Below is a small trained network, with its code and all its weights. Each question gives an input and a target symbol and asks what happens when units are switched off, that is, made to give their printed mean instead of their output.

import numpy as np


def w(rows, s, z=0):
    codes = np.array(rows[::2]) - 128.0
    scale = np.full(codes.shape[1], s)
    scale[-1] = z or s
    return codes * scale


def norm(h):
    return h / np.sqrt((h * h).mean(-1, keepdims=True) + 1e-5)


def f(y):
    return np.maximum(y, 0)


def softmax(a):
    e = np.exp(a - a.max(-1, keepdims=True))
    return e / e.sum(-1, keepdims=True)


def log_softmax(a):
    a = a - a.max(-1, keepdims=True)
    return a - np.log(np.exp(a).sum(-1, keepdims=True))


def net(x, mask):
    ids = ['αβθμξπστφψω'.index(c) for c in x.split()]
    T = len(ids)
    res = E[ids] + P[:T]
    r = norm(res)
    for j in range(3):
        rows = slice(3 * j, 3 * j + 3)
        q, k, v = (r @ M[0][rows].T for M in (Q, K, V))
        z = softmax(np.where(np.tri(T) > 0, q @ k.T / 3**0.5, -1e9)) @ v
        o = O[0][rows]
        res = res + np.where(mask[j], z, o[:, -1]) @ o[:, :-1]
    y = f(norm(res) @ A[0][:, :-1].T + A[0][:, -1])
    res = res + np.where(mask[3:19], y, B[0][:, -1]) @ B[0][:, :-1]
    return log_softmax(norm(res)[-1] @ U[:, :-1].T + U[:, -1])


Q, K, V, O, A, B = {}, {}, {}, {}, {}, {}
E = w([
[153,170,192,166],'α',
[150,112,96,124],'β',
[67,143,89,240],'θ',
[158,189,164,73],'μ',
[181,182,162,66],'ξ',
[151,163,160,82],'π',
[157,157,158,88],'σ',
[3,122,73,65],'τ',
[115,84,185,112],'φ',
[192,158,158,82],'ψ',
[150,204,127,162],'ω',
],0.019)
P = w([
[44,146,129,2],'0',
[74,130,117,46],'1',
[87,115,108,64],'2',
[110,107,109,83],'3',
[116,99,112,104],'4',
[113,96,114,132],'5',
[99,108,118,117],'6',
],0.01)
Q[0] = w([
[199,206,78,73],'H0',
[113,87,128,198],'H0',
[149,97,70,63],'H0',
[78,154,152,189],'H1',
[123,193,249,75],'H1',
[140,140,190,128],'H1',
[159,106,131,131],'H2',
[80,86,54,166],'H2',
[73,183,205,204],'H2',
],0.014)
K[0] = w([
[127,152,36,211],'H0',
[178,158,153,78],'H0',
[143,63,105,146],'H0',
[93,166,155,140],'H1',
[77,106,110,251],'H1',
[91,60,191,196],'H1',
[103,127,106,126],'H2',
[29,117,113,84],'H2',
[176,151,178,49],'H2',
],0.014)
V[0] = w([
[178,64,123,183],'H0',
[192,155,55,196],'H0',
[71,81,47,191],'H0',
[172,2,197,130],'H1',
[29,193,49,198],'H1',
[181,153,45,52],'H1',
[176,152,157,209],'H2',
[114,109,175,183],'H2',
[192,43,194,53],'H2',
],0.0086)
O[0] = w([
[121,142,177,80,36],'H0',
[23,174,170,85,83],'H0',
[145,97,253,174,127],'H0',
[191,85,130,61,33],'H1',
[178,151,149,208,110],'H1',
[21,227,195,84,248],'H1',
[132,138,88,165,2],'H2',
[223,189,25,135,37],'H2',
[185,121,159,90,140],'H2',
],0.0076,0.0051)
A[0] = w([
[232,79,112,128,124],'N0',
[148,74,103,162,133],'N1',
[136,80,154,84,67],'N2',
[145,92,127,2,98],'N3',
[154,68,132,71,3],'N4',
[196,134,182,175,146],'N5',
[213,183,155,114,184],'N6',
[124,113,113,129,93],'N7',
[97,111,30,124,85],'N8',
[141,174,172,211,174],'N9',
[71,186,111,140,255],'N10',
[70,140,130,195,149],'N11',
[94,33,148,85,95],'N12',
[219,93,113,130,137],'N13',
[134,74,146,93,87],'N14',
[191,123,234,159,84],'N15',
],0.012,0.0041)
B[0] = w([
[110,102,53,90,167],'N0',
[155,193,112,169,146],'N1',
[246,133,203,119,159],'N2',
[153,135,125,237,221],'N3',
[215,170,129,176,141],'N4',
[19,2,79,136,158],'N5',
[6,60,134,126,173],'N6',
[139,158,173,158,130],'N7',
[101,42,248,120,156],'N8',
[156,115,28,188,179],'N9',
[177,99,87,232,254],'N10',
[242,95,133,191,189],'N11',
[169,157,182,99,187],'N12',
[119,114,93,60,164],'N13',
[230,194,188,204,153],'N14',
[44,98,158,155,161],'N15',
],0.0062,0.0088)
U = w([
[132,169,83,92,21],'α',
[171,183,91,123,78],'β',
[187,215,80,226,65],'θ',
[112,154,215,126,195],'μ',
[24,63,92,97,49],'ξ',
[236,71,120,123,154],'π',
[109,88,96,151,2],'σ',
[86,140,74,105,67],'τ',
[128,31,7,55,116],'φ',
[94,153,67,67,166],'ψ',
[150,125,98,156,131],'ω',
],0.015,0.0049)

Each question gives the input, a string of symbols that net reads in full, and the target symbol t.
The units are the heads (3 rows each of Q, K, V and O) and the neurons (one row each of A and B). Each row of codes is followed by its name. A weight is (code - 128) times the scale printed after its matrix; where a second scale follows, it is the last column's (O, A, B and U).
mask holds one flag per unit, heads first, then neurons. A switched-off unit (its flag False) gives its mean, the last column of its rows in O or B, instead of its output. The means were averaged over made-up inputs and are rounded, as every weight is.
A unit's drop is (log p(t) with every unit on - log p(t) with that unit switched off) / (log p(t) with every unit on - log p(t) with every unit switched off).
The circuit of an input: a set's keep is (log p(t) with only the set's units on - log p(t) with every unit switched off) / (log p(t) with every unit on - log p(t) with every unit switched off). Starting from the 12 units with the biggest drops (on a tie, the unit counted first), units are removed one at a time, each time the one whose removal leaves the highest keep (on an exact tie, the one counted first), for as long as the keep stays at least 0.8.
units of the circuit, in order: the units of the circuit, biggest drop first
most important unit: the unit with the biggest drop
top k neurons: the k neurons with the biggest drops, biggest first
which heads matter: for each layer, one digit per head in row order, 1 if its drop is at least 0.15 and else 0, layers parted by /
drop when u is switched off: that unit's drop, to one decimal
input ω β β β α ψ, target φ: units of the circuit, in order : (H1, N0, N6)
input μ ω ξ, target θ: units of the circuit, in order : (H1)
input β β α ω σ, target θ: which heads matter : 001
input ψ ξ θ β ξ α φ, target φ: which heads matter : 110
input ξ σ ξ, target ψ: which heads matter : 110
input α ω ξ β α ω ξ, target θ: which heads matter : 111
input σ α μ, target φ: which heads matter : 010
input β τ β β φ, target π: which heads matter : 110
input α ξ α φ ξ π σ, target π: which heads matter : 010
input τ π σ, target ξ: which heads matter : 110
input β β α ξ, target φ: which heads matter : 011
input φ ξ ψ σ, target π: which heads matter : 000
input β β α π, target φ: which heads matter : 011
input τ μ β α β θ β, target θ: which heads matter : 101
input φ β β π α σ, target φ: most important unit : H2
input β ω ξ σ, target θ: which heads matter : 000
input ω α ξ, target φ: which heads matter : 010
input ξ α ξ σ φ σ α, target φ: which heads matter : 010
input θ β β α β ξ, target ξ: top 3 neurons : (N5, N6, N15)
input α τ π, target ξ: drop when H1 is switched off : 0.2
input τ β α μ, target φ: drop when H2 is switched off : 0.2
input τ ξ β, target μ: drop when H1 is switched off : 0.1
input σ ψ ξ σ α σ, target φ: drop when N11 is switched off : 0.0
